Here is a tiny trained network, its code and every weight. The questions are about switching its units off for an input and a class, where a switched-off unit gives its printed mean instead of its output.

import numpy as np


def w(rows, s, z=0):
    codes = np.array(rows[::2]) - 128.0
    scale = np.full(codes.shape[1], s)
    scale[-1] = z or s
    return codes * scale


def norm(h):
    return h / np.sqrt((h * h).mean(-1, keepdims=True) + 1e-5)


def f(y):
    return np.maximum(y, 0)


def log_softmax(a):
    a = a - a.max(-1, keepdims=True)
    return a - np.log(np.exp(a).sum(-1, keepdims=True))


def net(x, mask):
    res = np.array(x, float).reshape(1, 8) / 4 @ E
    u = 0
    for l in range(3):
        y = f(norm(res) @ A[l][:, :-1].T + A[l][:, -1])
        res = res + np.where(mask[u : u + 16], y, B[l][:, -1]) @ B[l][:, :-1]
        u += 16
    return log_softmax(norm(res)[-1] @ U[:, :-1].T + U[:, -1])


A, B = {}, {}
E = w([
[129,129,135,126,128,127,127,121,127,126,126,126],'x0',
[128,127,127,129,128,129,127,129,128,128,129,128],'x1',
[130,130,127,130,130,126,127,128,130,128,127,127],'x2',
[128,129,131,128,128,127,126,126,126,129,127,127],'x3',
[128,128,129,127,127,130,128,127,127,129,128,128],'x4',
[109,108,15,138,114,132,113,5,103,143,128,129],'x5',
[188,128,102,55,193,141,139,129,52,160,113,104],'x6',
[125,147,110,117,76,159,166,143,139,128,113,35],'x7',
],0.0029)
A[0] = w([
[136,70,80,132,137,133,107,93,123,115,123,88,129],'L0N0',
[149,159,152,105,174,195,161,106,168,95,118,144,126],'L0N1',
[91,194,34,189,110,139,107,177,136,91,149,160,202],'L0N2',
[173,161,144,108,101,163,145,72,140,113,150,156,119],'L0N3',
[111,111,199,97,198,120,98,171,135,118,160,187,67],'L0N4',
[137,162,243,126,157,105,130,247,155,83,124,118,7],'L0N5',
[144,79,116,176,95,116,123,90,107,166,99,85,91],'L0N6',
[154,80,121,106,186,174,174,126,66,156,99,144,62],'L0N7',
[139,122,159,146,205,61,55,96,100,128,138,238,18],'L0N8',
[127,188,125,89,97,124,113,155,101,139,152,133,94],'L0N9',
[155,146,89,129,127,133,83,51,129,133,188,208,72],'L0N10',
[115,170,193,148,99,120,90,84,142,132,139,175,110],'L0N11',
[222,189,105,50,191,156,156,129,72,155,117,127,150],'L0N12',
[136,180,185,123,84,110,171,170,112,126,113,91,68],'L0N13',
[177,156,144,127,80,86,142,144,111,105,136,113,78],'L0N14',
[165,89,135,70,209,137,147,96,88,163,101,155,67],'L0N15',
],0.0015,0.0014)
B[0] = w([
[126,180,145,126,126,123,113,118,139,72,170,153,184],'L0N0',
[114,132,110,134,122,99,123,165,125,155,119,125,148],'L0N1',
[148,94,186,125,116,126,151,98,113,140,121,153,195],'L0N2',
[116,124,121,128,115,121,108,156,112,122,115,142,140],'L0N3',
[147,134,159,96,92,91,103,156,137,138,143,160,185],'L0N4',
[140,122,11,148,93,90,156,1,106,113,117,133,232],'L0N5',
[125,147,121,114,92,137,122,152,131,128,178,168,160],'L0N6',
[150,182,112,123,116,68,127,139,147,105,155,131,173],'L0N7',
[114,152,150,125,94,230,191,136,158,143,101,44,186],'L0N8',
[148,101,133,136,125,117,139,131,154,116,131,126,139],'L0N9',
[86,70,111,161,160,102,121,128,127,135,107,149,182],'L0N10',
[134,88,125,142,142,115,140,158,118,113,100,141,165],'L0N11',
[145,79,130,98,148,100,110,166,100,111,133,117,250],'L0N12',
[138,85,165,150,112,133,122,145,140,111,116,113,178],'L0N13',
[122,113,141,126,118,111,130,134,135,125,130,112,140],'L0N14',
[159,170,111,134,80,81,99,156,104,138,141,138,185],'L0N15',
],0.0025,0.0019)
A[1] = w([
[83,121,141,164,118,126,104,131,174,125,151,187,110],'L1N0',
[145,108,138,129,158,64,77,129,111,115,149,253,172],'L1N1',
[80,145,117,168,124,126,108,123,184,101,159,125,146],'L1N2',
[162,129,131,68,210,128,129,164,83,136,124,87,118],'L1N3',
[145,160,111,136,86,116,130,132,133,95,147,52,153],'L1N4',
[84,79,119,161,164,149,106,106,127,160,132,151,29],'L1N5',
[149,154,223,136,120,126,182,207,155,146,114,147,129],'L1N6',
[114,204,101,101,74,159,144,108,156,106,123,117,5],'L1N7',
[124,126,152,137,175,120,85,121,133,147,144,184,91],'L1N8',
[86,129,61,129,104,140,92,58,142,119,134,135,121],'L1N9',
[56,129,63,162,109,140,97,57,145,134,136,131,139],'L1N10',
[129,92,47,129,114,125,145,22,100,155,128,136,114],'L1N11',
[81,100,158,188,54,128,117,129,206,108,142,150,147],'L1N12',
[171,177,135,46,196,141,118,188,93,141,143,110,119],'L1N13',
[208,120,94,58,170,127,135,109,64,191,115,110,89],'L1N14',
[160,118,107,99,167,145,153,107,111,141,121,119,78],'L1N15',
],0.0029,0.0017)
B[1] = w([
[149,112,82,116,186,133,145,73,99,117,75,97,193],'L1N0',
[142,114,146,168,181,6,106,69,79,154,115,218,241],'L1N1',
[199,100,142,89,134,130,157,117,52,149,78,108,188],'L1N2',
[128,75,149,168,58,115,181,64,173,187,82,149,230],'L1N3',
[149,131,127,86,75,173,156,182,70,139,148,124,202],'L1N4',
[108,82,134,159,158,120,177,97,117,44,51,107,152],'L1N5',
[70,129,12,68,171,124,53,59,109,131,143,99,247],'L1N6',
[150,205,154,147,124,94,148,154,68,167,229,151,150],'L1N7',
[131,111,88,104,109,226,160,121,146,114,148,57,167],'L1N8',
[203,118,204,146,113,122,175,169,109,174,111,135,217],'L1N9',
[213,96,213,156,100,113,223,125,94,168,85,157,228],'L1N10',
[41,212,138,128,163,128,91,222,190,31,162,99,254],'L1N11',
[104,204,48,73,199,134,102,143,75,104,174,107,247],'L1N12',
[145,98,153,174,56,117,161,34,137,181,77,160,236],'L1N13',
[31,174,142,122,155,145,65,233,211,42,168,115,253],'L1N14',
[50,150,167,127,119,101,89,188,162,122,133,97,172],'L1N15',
],0.0025,0.0031)
A[2] = w([
[67,165,89,105,176,113,84,143,97,103,170,98,216],'L2N0',
[101,128,99,93,206,87,50,139,128,123,144,143,45],'L2N1',
[125,175,84,100,91,216,126,160,151,97,145,40,132],'L2N2',
[132,82,129,94,46,221,176,155,126,158,131,32,92],'L2N3',
[96,127,116,157,177,92,58,81,98,119,142,176,122],'L2N4',
[100,150,94,116,171,112,99,132,149,120,184,139,66],'L2N5',
[106,128,127,75,92,149,127,177,143,111,100,22,145],'L2N6',
[110,183,112,137,79,141,167,149,155,87,127,64,155],'L2N7',
[75,172,85,92,156,175,78,148,176,61,170,71,5],'L2N8',
[190,53,186,118,105,142,153,126,107,186,116,140,167],'L2N9',
[154,106,123,127,3,163,184,122,141,148,108,54,146],'L2N10',
[79,116,107,137,200,127,29,108,119,81,157,155,36],'L2N11',
[102,126,92,91,182,107,96,131,107,138,56,93,164],'L2N12',
[103,136,82,125,92,134,126,77,130,142,97,111,192],'L2N13',
[64,126,121,122,167,118,56,157,148,83,174,135,70],'L2N14',
[185,44,165,142,206,120,36,103,153,167,141,222,73],'L2N15',
],0.0033,0.0015)
B[2] = w([
[61,131,179,111,187,166,56,151,115,77,149,116,219],'L2N0',
[152,183,164,126,121,168,130,158,194,141,100,158,195],'L2N1',
[86,69,150,134,96,2,111,120,56,134,169,147,248],'L2N2',
[131,146,141,202,218,122,122,89,207,97,52,187,244],'L2N3',
[150,133,148,121,166,143,148,172,180,116,55,101,224],'L2N4',
[138,159,152,124,162,152,123,151,179,137,83,132,161],'L2N5',
[78,53,65,150,142,163,126,39,138,89,117,87,255],'L2N6',
[133,123,115,90,98,153,123,113,67,153,184,136,233],'L2N7',
[31,28,68,138,121,90,117,57,30,114,166,75,189],'L2N8',
[140,58,48,165,62,119,114,101,177,178,126,125,172],'L2N9',
[204,199,138,79,144,214,120,186,168,146,144,145,243],'L2N10',
[198,209,148,98,133,187,146,178,212,128,103,128,192],'L2N11',
[129,166,174,169,94,136,138,139,133,110,197,173,196],'L2N12',
[129,112,186,85,136,97,100,208,106,153,153,122,173],'L2N13',
[196,195,133,124,168,163,143,133,142,149,98,154,175],'L2N14',
[64,121,97,108,40,124,116,154,61,136,204,41,219],'L2N15',
],0.0033,0.0043)
U = w([
[123,237,179,96,217,150,78,205,206,88,95,156,205],'0',
[19,88,95,94,138,137,89,93,53,62,194,65,235],'1',
[134,108,125,212,160,46,196,68,91,86,53,183,133],'2',
[212,219,119,134,41,193,205,117,92,135,192,140,1],'3',
[138,66,142,93,32,40,93,175,118,228,143,140,101],'4',
[193,59,90,113,132,196,148,95,255,154,45,91,8],'5',
],0.0093,0.00082)

Each question gives the input, the list of numbers given to net, and the class t.
The units are the neurons (one row each of A and B). Each row of codes is followed by its name. A weight is (code - 128) times the scale printed after its matrix; where a second scale follows, it is the last column's (A, B and U).
mask holds one flag per neuron, layer by layer. A switched-off neuron (its flag False) gives its mean, the last column of its row in B, instead of its output. The means were averaged over made-up inputs and are rounded, as every weight is.
A unit's drop is (log p(t) with every unit on - log p(t) with that unit switched off) / (log p(t) with every unit on - log p(t) with every unit switched off).
The circuit of an input: a set's keep is (log p(t) with only the set's units on - log p(t) with every unit switched off) / (log p(t) with every unit on - log p(t) with every unit switched off). Starting from the 12 units with the biggest drops (on a tie, the unit counted first), units are removed one at a time, each time the one whose removal leaves the highest keep (on an exact tie, the one counted first), for as long as the keep stays at least 0.8.
circuit, biggest first: the units of the circuit, biggest drop first
unit that matters most: the unit with the biggest drop
top k neurons: the k neurons with the biggest drops, biggest first
top k neurons in layer l: the k neurons of layer l with the biggest drops, biggest first
drop when u is switched off: that unit's drop, to one decimal
input [5,6,-1,7,0,0,7,7], class 5: unit that matters most	L1N3
input [6,-4,8,-4,-1,-1,1,-1], class 4: circuit, biggest first	L1N11, L1N12, L2N3
input [-8,1,0,-7,6,-3,6,-4], class 4: top 2 neurons	L1N13, L1N3
input [2,-2,-2,6,-8,-5,1,-4], class 4: circuit, biggest first	L1N11, L1N14, L2N15
input [3,-7,-2,-5,5,-3,4,4], class 5: top 2 neurons	L1N13, L1N3
input [-6,6,-5,-7,4,3,0,6], class 3: top 2 neurons	L1N10, L1N14
input [-3,-3,-7,-3,4,-4,6,1], class 5: top 2 neurons in layer 1	L1N13, L1N1
input [-6,-4,8,8,-7,-5,0,7], class 1: top 2 neurons	L1N6, L1N10
input [0,-2,4,0,3,-4,3,-8], class 4: top 2 neurons	L2N15, L1N11
input [-5,-6,4,3,-4,-8,-1,1], class 1: top 2 neurons	L1N1, L1N6
input [-1,-8,-1,3,-5,-6,1,-8], class 4: top 3 neurons in layer 1	L1N11, L1N14, L1N12
input [2,-5,4,-7,-1,0,3,-2], class 4: top 2 neurons	L1N13, L1N3
input [-2,-6,7,5,2,-4,-7,1], class 1: top 2 neurons	L1N1, L2N8
input [-4,5,4,6,2,-1,-8,4], class 1: unit that matters most	L1N12
input [4,-8,-3,-2,-7,-1,4,8], class 5: top 2 neurons	L1N11, L2N3
input [-8,-7,8,-7,-6,7,-2,-1], class 2: top 2 neurons	L1N10, L1N11
input [-5,-3,0,3,6,-6,-3,1], class 1: top 2 neurons	L1N1, L2N8
input [-3,-1,-6,0,-8,-6,0,8], class 1: top 3 neurons in layer 1	L1N6, L1N10, L1N9
input [-4,6,-3,-2,-1,1,-5,4], class 3: top 3 neurons in layer 1	L1N14, L1N11, L1N10
input [-8,-6,3,-8,6,-2,3,0], class 4: unit that matters most	L1N13
input [4,-3,-1,-6,-5,6,1,-4], class 0: top 3 neurons	L1N11, L1N13, L1N3
input [4,1,3,6,8,-3,4,-7], class 4: top 2 neurons in layer 1	L1N13, L1N11
input [-3,-4,7,-8,-7,3,-5,2], class 3: top 2 neurons	L1N10, L1N12
input [3,2,8,-3,-4,0,4,-7], class 4: drop when L2N15 is switched off	0.5
input [-3,7,-6,-5,-4,4,-6,-2], class 2: drop when L1N10 is switched off	2.1
input [-6,4,3,-7,-8,5,-6,5], class 3: drop when L1N10 is switched off	0.9
